Below is a small trained network, with its code and all its weights. Each question gives an input and a target symbol and asks what happens when units are switched off, that is, made to give their printed mean instead of their output.

import numpy as np


def w(rows, s, z=0):
    codes = np.array(rows[::2]) - 128.0
    scale = np.full(codes.shape[1], s)
    scale[-1] = z or s
    return codes * scale


def f(y):
    return y / 2 * (1 + np.tanh(0.7978845608 * (y + 0.044715 * y**3)))


def softmax(a):
    e = np.exp(a - a.max(-1, keepdims=True))
    return e / e.sum(-1, keepdims=True)


def log_softmax(a):
    a = a - a.max(-1, keepdims=True)
    return a - np.log(np.exp(a).sum(-1, keepdims=True))


def net(x, mask):
    ids = ['ΣΨΩαβγδηλξτ'.index(c) for c in x.split()]
    T = len(ids)
    res = E[ids] + P[:T]
    u = 0
    for l in range(3):
        q, k, v = (res @ M[l].T for M in (Q, K, V))
        z = softmax(np.where(np.tri(T) > 0, q @ k.T / 4**0.5, -1e9)) @ v
        res = res + np.where(mask[u], z, O[l][:, -1]) @ O[l][:, :-1]
        u += 1
        y = f(res @ A[l][:, :-1].T + A[l][:, -1])
        res = res + np.where(mask[u : u + 4], y, B[l][:, -1]) @ B[l][:, :-1]
        u += 4
    return log_softmax(res[-1] @ U[:, :-1].T + U[:, -1])


Q, K, V, O, A, B = {}, {}, {}, {}, {}, {}
E = w([
[121,133,158,17,135,85,140],'Σ',
[2,150,212,73,132,95,189],'Ψ',
[66,100,113,107,160,126,87],'Ω',
[179,108,84,85,197,131,109],'α',
[159,117,168,159,217,98,197],'β',
[160,134,179,126,91,192,170],'γ',
[64,133,108,194,113,156,130],'δ',
[104,4,182,183,200,238,113],'η',
[158,101,129,106,75,121,99],'λ',
[102,54,183,140,133,63,125],'ξ',
[98,201,105,21,225,189,192],'τ',
],0.017)
P = w([
[68,70,122,82,144,182,155],'0',
[85,59,137,116,174,175,133],'1',
[91,77,160,119,192,162,123],'2',
[106,78,170,155,210,165,105],'3',
[121,97,190,171,232,167,79],'4',
[122,104,202,205,243,157,55],'5',
[147,122,202,205,255,152,48],'6',
],0.0093)
Q[0] = w([
[185,193,176,82,140,95,171],'0.h0',
[152,66,193,121,63,127,121],'0.h0',
[130,73,149,3,137,97,85],'0.h0',
[70,178,191,116,123,128,104],'0.h0',
],0.073)
K[0] = w([
[165,201,154,87,130,73,140],'0.h0',
[191,121,129,132,11,102,122],'0.h0',
[127,114,91,3,112,74,64],'0.h0',
[127,125,173,150,109,109,87],'0.h0',
],0.075)
V[0] = w([
[109,105,56,149,117,121,182],'0.h0',
[108,98,24,205,123,127,254],'0.h0',
[132,87,105,112,151,132,156],'0.h0',
[137,132,145,104,142,146,129],'0.h0',
],0.0091)
O[0] = w([
[147,156,201,65,123,123,79,74],'0.h0',
[132,164,254,34,140,163,17,4],'0.h0',
[159,148,164,112,126,144,149,237],'0.h0',
[155,119,128,154,117,141,160,181],'0.h0',
],0.0062,0.0029)
A[0] = w([
[188,218,126,118,46,73,147,7],'0.n0',
[203,242,121,131,51,88,100,66],'0.n1',
[155,169,166,148,75,81,130,1],'0.n2',
[217,254,145,115,62,32,154,26],'0.n3',
],0.042,0.0098)
B[0] = w([
[138,133,104,77,94,121,127,125],'0.n0',
[120,187,172,105,125,176,101,84],'0.n1',
[133,203,210,66,73,121,55,7],'0.n2',
[154,250,168,185,87,59,84,127],'0.n3',
],0.026,0.00014)
Q[1] = w([
[131,138,170,132,179,154,115],'1.h0',
[63,44,223,218,141,160,114],'1.h0',
[66,254,192,95,63,134,77],'1.h0',
[149,102,204,218,105,122,17],'1.h0',
],0.046)
K[1] = w([
[124,75,148,101,167,184,94],'1.h0',
[39,67,184,197,107,212,29],'1.h0',
[53,177,202,2,14,124,172],'1.h0',
[97,149,220,152,120,163,71],'1.h0',
],0.043)
V[1] = w([
[33,169,133,167,246,5,93],'1.h0',
[2,94,76,84,155,105,119],'1.h0',
[53,216,97,249,148,169,98],'1.h0',
[115,194,225,249,102,90,105],'1.h0',
],0.0061)
O[1] = w([
[71,100,150,49,171,168,103,170],'1.h0',
[107,62,80,125,181,113,95,252],'1.h0',
[135,91,141,2,79,180,89,169],'1.h0',
[127,149,236,47,45,132,129,81],'1.h0',
],0.0053,0.0035)
A[1] = w([
[146,187,109,105,54,53,129,1],'1.n0',
[156,112,110,133,90,111,116,157],'1.n1',
[146,204,90,112,90,73,155,2],'1.n2',
[188,251,93,98,58,70,117,34],'1.n3',
],0.031,0.0091)
B[1] = w([
[179,197,118,109,101,113,111,126],'1.n0',
[69,255,177,171,163,141,76,254],'1.n1',
[89,219,156,139,178,191,88,124],'1.n2',
[107,101,194,112,217,110,129,128],'1.n3',
],0.0097,0.0047)
Q[2] = w([
[80,110,234,157,214,121,103],'2.h0',
[94,78,124,165,254,100,121],'2.h0',
[223,168,148,188,185,211,123],'2.h0',
[76,79,155,200,85,163,153],'2.h0',
],0.058)
K[2] = w([
[107,56,227,121,222,131,154],'2.h0',
[138,2,159,184,210,127,88],'2.h0',
[236,176,142,133,187,254,180],'2.h0',
[111,72,167,173,32,193,156],'2.h0',
],0.048)
V[2] = w([
[183,220,127,76,250,154,127],'2.h0',
[148,141,213,93,172,2,66],'2.h0',
[56,157,132,151,132,211,89],'2.h0',
[133,134,75,64,160,37,16],'2.h0',
],0.0066)
O[2] = w([
[198,131,138,51,224,173,117,157],'2.h0',
[102,117,170,53,201,3,86,126],'2.h0',
[129,199,137,182,80,181,129,253],'2.h0',
[122,140,46,57,140,59,52,15],'2.h0',
],0.0056,0.0036)
A[2] = w([
[47,167,75,84,160,121,206,2],'2.n0',
[146,95,93,121,110,70,222,62],'2.n1',
[182,176,36,90,164,85,165,124],'2.n2',
[165,198,71,45,5,64,132,22],'2.n3',
],0.015,0.007)
B[2] = w([
[20,181,39,104,206,100,159,251],'2.n0',
[152,210,129,101,60,68,140,194],'2.n1',
[245,162,163,84,21,121,124,238],'2.n2',
[197,115,95,223,204,46,102,126],'2.n3',
],0.012,0.0026)
U = w([
[23,138,181,12,4,216,87,132],'Σ',
[110,164,113,80,125,196,146,21],'Ψ',
[100,41,1,112,91,156,65,158],'Ω',
[101,49,117,112,59,190,235,141],'α',
[102,130,119,100,70,114,158,106],'β',
[133,181,120,209,136,103,62,254],'γ',
[91,17,143,131,50,46,140,169],'δ',
[78,132,142,125,101,153,181,1],'η',
[169,91,88,112,94,143,99,116],'λ',
[49,147,154,106,119,146,176,11],'ξ',
[132,138,199,99,178,124,167,55],'τ',
],0.0058,0.0059)

Each question gives the input, a string of symbols that net reads in full, and the target symbol t.
The units are the heads (4 rows each of Q, K, V and O) and the neurons (one row each of A and B). Each row of codes is followed by its name. A weight is (code - 128) times the scale printed after its matrix; where a second scale follows, it is the last column's (O, A, B and U).
mask holds one flag per unit, layer by layer, with each layer's heads first. A switched-off unit (its flag False) gives its mean, the last column of its rows in O or B, instead of its output. The means were averaged over made-up inputs and are rounded, as every weight is.
A unit's drop is (log p(t) with every unit on - log p(t) with that unit switched off) / (log p(t) with every unit on - log p(t) with every unit switched off).
The circuit of an input: a set's keep is (log p(t) with only the set's units on - log p(t) with every unit switched off) / (log p(t) with every unit on - log p(t) with every unit switched off). Starting from the 12 units with the biggest drops (on a tie, the unit counted first), units are removed one at a time, each time the one whose removal leaves the highest keep (on an exact tie, the one counted first), for as long as the keep stays at least 0.8.
circuit, biggest first: the units of the circuit, biggest drop first
k most important neurons: the k neurons with the biggest drops, biggest first
drop when u is switched off: that unit's drop, to one decimal
input τ λ λ ξ, target δ: circuit, biggest first -> [2.h0; 1.n1]
input γ ξ ξ λ Ω λ, target Ω: circuit, biggest first -> [1.h0; 0.h0]
input α τ λ λ δ, target Σ: circuit, biggest first -> [1.h0]
input ξ λ λ λ η, target α: circuit, biggest first -> [2.h0; 0.h0; 1.n1]
input Ω λ Ω λ, target Ω: circuit, biggest first -> [1.h0; 2.h0]
input Ω δ λ λ λ β β, target τ: circuit, biggest first -> [2.h0; 1.h0]
input δ δ λ α, target λ: circuit, biggest first -> [2.n2; 2.h0; 1.n1]
input λ β β, target τ: circuit, biggest first -> [2.h0; 0.h0]
input λ β Ω λ β λ ξ, target δ: circuit, biggest first -> [1.n1; 2.h0]
input η α λ, target γ: circuit, biggest first -> [1.n1; 1.h0]
input λ λ ξ λ, target δ: circuit, biggest first -> [2.h0; 1.h0; 1.n1]
input δ δ λ, target γ: circuit, biggest first -> [0.h0; 1.n1; 1.h0]
input λ β β Σ, target β: 4 most important neurons -> [2.n1; 1.n1; 2.n2; 2.n0]
input λ δ Ψ, target ξ: 2 most important neurons -> [2.n0; 2.n2]
input λ δ λ, target Σ: most important neuron -> [2.n3]
input Ω α α λ Σ, target β: 3 most important neurons -> [2.n1; 2.n2; 1.n1]
input Ω λ α, target λ: 2 most important neurons -> [2.n2; 1.n1]
input δ λ η, target α: drop when 2.h0 is switched off -> 0.6
input λ Ω Ψ, target ξ: drop when 2.n0 is switched off -> 1.0
input λ δ Ω, target Ω: drop when 0.h0 is switched off -> 0.3
